591	423	435	763	923	-516 Out: 423
738	915	90	502 Out: 915
745	595	471	374	-564 Out: 595
2542	4142	1252	8926 Out: 4142
8418	6886	6954	3574	7488	2414	2230 Out: 6886
160	43	127	109	125	247 Out: 43
---
[[ 1.12  1.45 -3.91  0.90  0.61  1.70  0.82]
 [ 1.31  0.81 -5.23  1.15  0.51  1.18  0.68]] -> 1.70, -5.23

[[ 0.87  2.25  4.17  3.55]
 [-0.37  0.33  6.73  1.87]] -> 6.73, -0.37

[ 6.22 -0.83  2.88  4.15 -1.14 -7.02] -> 6.22, -7.02

[[ 6.28  4.18  3.04 -1.07 -1.15]
 [-1.88 -7.00  2.00 -5.08  3.91]
 [-1.59  0.90 -3.05  1.32  6.42]] -> 6.42, -7.00

[-1.64 -2.80  5.75  2.95] -> 5.75, -2.80

[-4.60 -3.34 -0.89  6.27] -> 6.27, -4.60
---
[-1.72  2.18 -0.74  3.22  3.79 -6.58]
3.79
[-2.47  4.54  4.02  3.79 -4.27 -0.42  6.96]
-0.42
[ 5.39  2.65 -1.15 -6.57  3.05]
-6.57
[-0.11  4.96  5.21  4.19]
5.21
[-2.36 -1.33  0.33 -1.55  2.03 -3.49  5.44]
-3.49
[ 5.18 -2.02  0.61  3.72 -0.02]
3.72
[-6.13  3.69  0.08 -3.92 -4.56 -1.43]
-4.56
---
[[-28.02, -8.96, -184.78, -84.69, 143.95, -96.74, -29.94],
 [-51.87, -73.90, -199.70, -70.14, 155.16, -98.85, -36.21],
 [-42.96, -51.33, -195.04, -75.86, 153.52, -98.22, -34.01]] --> -34.01

[[-0.5, 15.6, -5.2, -18.7, -21.6, 18.8],
 [5.1, 7.9, -13.2, -16.4, -20.2, 18.3]] --> 18.3

[13.835, -1.076, -19.579, 17.144, 5.963, 6.492, -14.261] --> -14.261

[-2.859, -7.073, -11.091, 15.509, 7.350] --> 7.350

[[-1.129, 9.240, 4.477, 7.837],
 [-13.257, 17.693, 15.761, -7.381]] --> -7.381

[[-0.086, 0.154, -0.168, -0.150, -0.001],
 [0.035, 0.154, -0.211, -0.040, 0.053]] --> 0.053

[[42.6, 7.5, -6.4, -202.1],
 [-87.2, 147.6, -184.6, -140.2]] --> -140.2

[[0.2, 0.1, 0.2, 0.0, 0.4, 0.3, 0.3],
 [0.4, 0.3, 0.8, -0.6, 1.9, 1.0, 0.9],
 [1.0, 0.5, -1.2, 1.9, -2.1, -0.3, -1.0]] --> -1.0
---
4.05	4.92	4.01	-2.15	-4.70	-7.01	0.73
-2.60	-3.44	-1.70	2.00	-3.14	1.85	-2.63
result: -1.70

-4.15	4.12	0.98	3.58	-2.11	-4.83	-6.04 result: 0.98

-0.48	2.82	-1.19	0.01	2.62	-0.23	0.29
0.56	4.42	-1.03	-0.19	-1.09	-0.79	0.64
5.44	-2.56	1.21	0.79	-1.76	-1.12	-0.14
result: 1.21

-1.19	6.32	0.32	5.29	4.14	6.53	1.14
0.48	1.33	1.57	4.60	-1.65	6.90	4.36
result: 1.57

-0.50	1.16	0.42	-0.34	5.64	-2.25	0.52 result: 0.42

4.95	3.80	-4.79	-2.28	-6.60	-1.75	5.70 result: -4.79

1.00	-1.02	-1.58	0.08	-5.71	2.58	1.11
1.64	-2.79	2.20	2.69	0.07	-4.38	-1.76
result: 2.20

2.16	-1.03	2.29	-3.08	-0.27	-0.02	6.51 result: 2.29
---
-0.17  -0.06   0.01   0.08   0.14 yields 0.08

 10.31   12.74   -5.86   13.37   12.42  -15.21 yields 12.74

 106.878  -108.015   -43.751    -4.709   -24.045 yields -4.709

-0.06  -0.03  -0.12  -0.09  -0.03
 0.00   0.03   0.03  -0.23  -0.12
-0.06  -0.11   0.18   0.12   0.02
yields 0.12

 0.166  -0.017  -0.102   0.056 yields 0.056

-1.7   1.8  -1.2   0.4  -1.5  -1.3   0.2 yields 0.4

-0.12   0.07  -0.19  -0.06
-0.05  -0.09  -0.03   0.09
 0.13   0.01  -0.01  -0.10
yields 0.09

 0.09   0.07   0.06   0.14   0.10   0.08
-0.02  -0.22  -0.04  -0.04   0.15  -0.04
yields 0.14
---
 -23.23   156.93  -125.74   166.37  -134.37 | 166.37

  5.1  -15.7    6.4   -0.8
 10.8  -19.3   -5.5   -3.3
| -5.5

-20.5    6.4   -9.9   -4.7   -1.1    4.5
-14.7   16.6  -18.8   12.3    6.8  -13.7
| 6.8

 0.118   0.554   0.687   0.402   1.055   2.082   0.154
-0.775  -2.129  -0.900  -0.628   1.138   2.064   2.400
 1.640  -0.190   1.158   1.905  -0.260  -1.509  -0.313
| -1.509

-102.1  -122.9  -161.8    97.5    21.3 | 97.5

  0.58    3.99   -7.65  -13.53
 -1.30    8.91   -3.16  -10.49
 15.50   -8.09  -10.25   -5.99
| -10.25
---
[-0.71 -2.52  1.51  5.61  4.79] gives 1.51, 5.61

[ 1.23  3.67 -1.88 -2.25  1.20  5.42  3.64] gives -2.25, 5.42

[ 3.53  5.54  0.10 -3.94 -2.58  3.64 -3.10] gives -3.94, 5.54

[[-2.60 -0.08 -3.09 -0.83  4.94 -2.98  4.36]
 [-3.43 -2.89 -2.56 -2.33 -1.90  6.55 -2.04]
 [-4.01 -0.55 -2.47 -0.90  5.30 -3.58  4.71]] gives -2.33, 6.55

[[ 6.35  6.48  0.22  6.23  1.41]
 [-0.29 -0.13 -3.62 -0.56  1.53]
 [ 5.82  5.87 -0.89  5.23 -3.59]] gives -3.62, 6.48

[ 3.91  5.63  1.52 -2.08 -0.25 -3.24  4.85] gives -2.08, 5.63

[-3.40  0.85 -2.96  4.96 -2.19] gives -2.96, 4.96
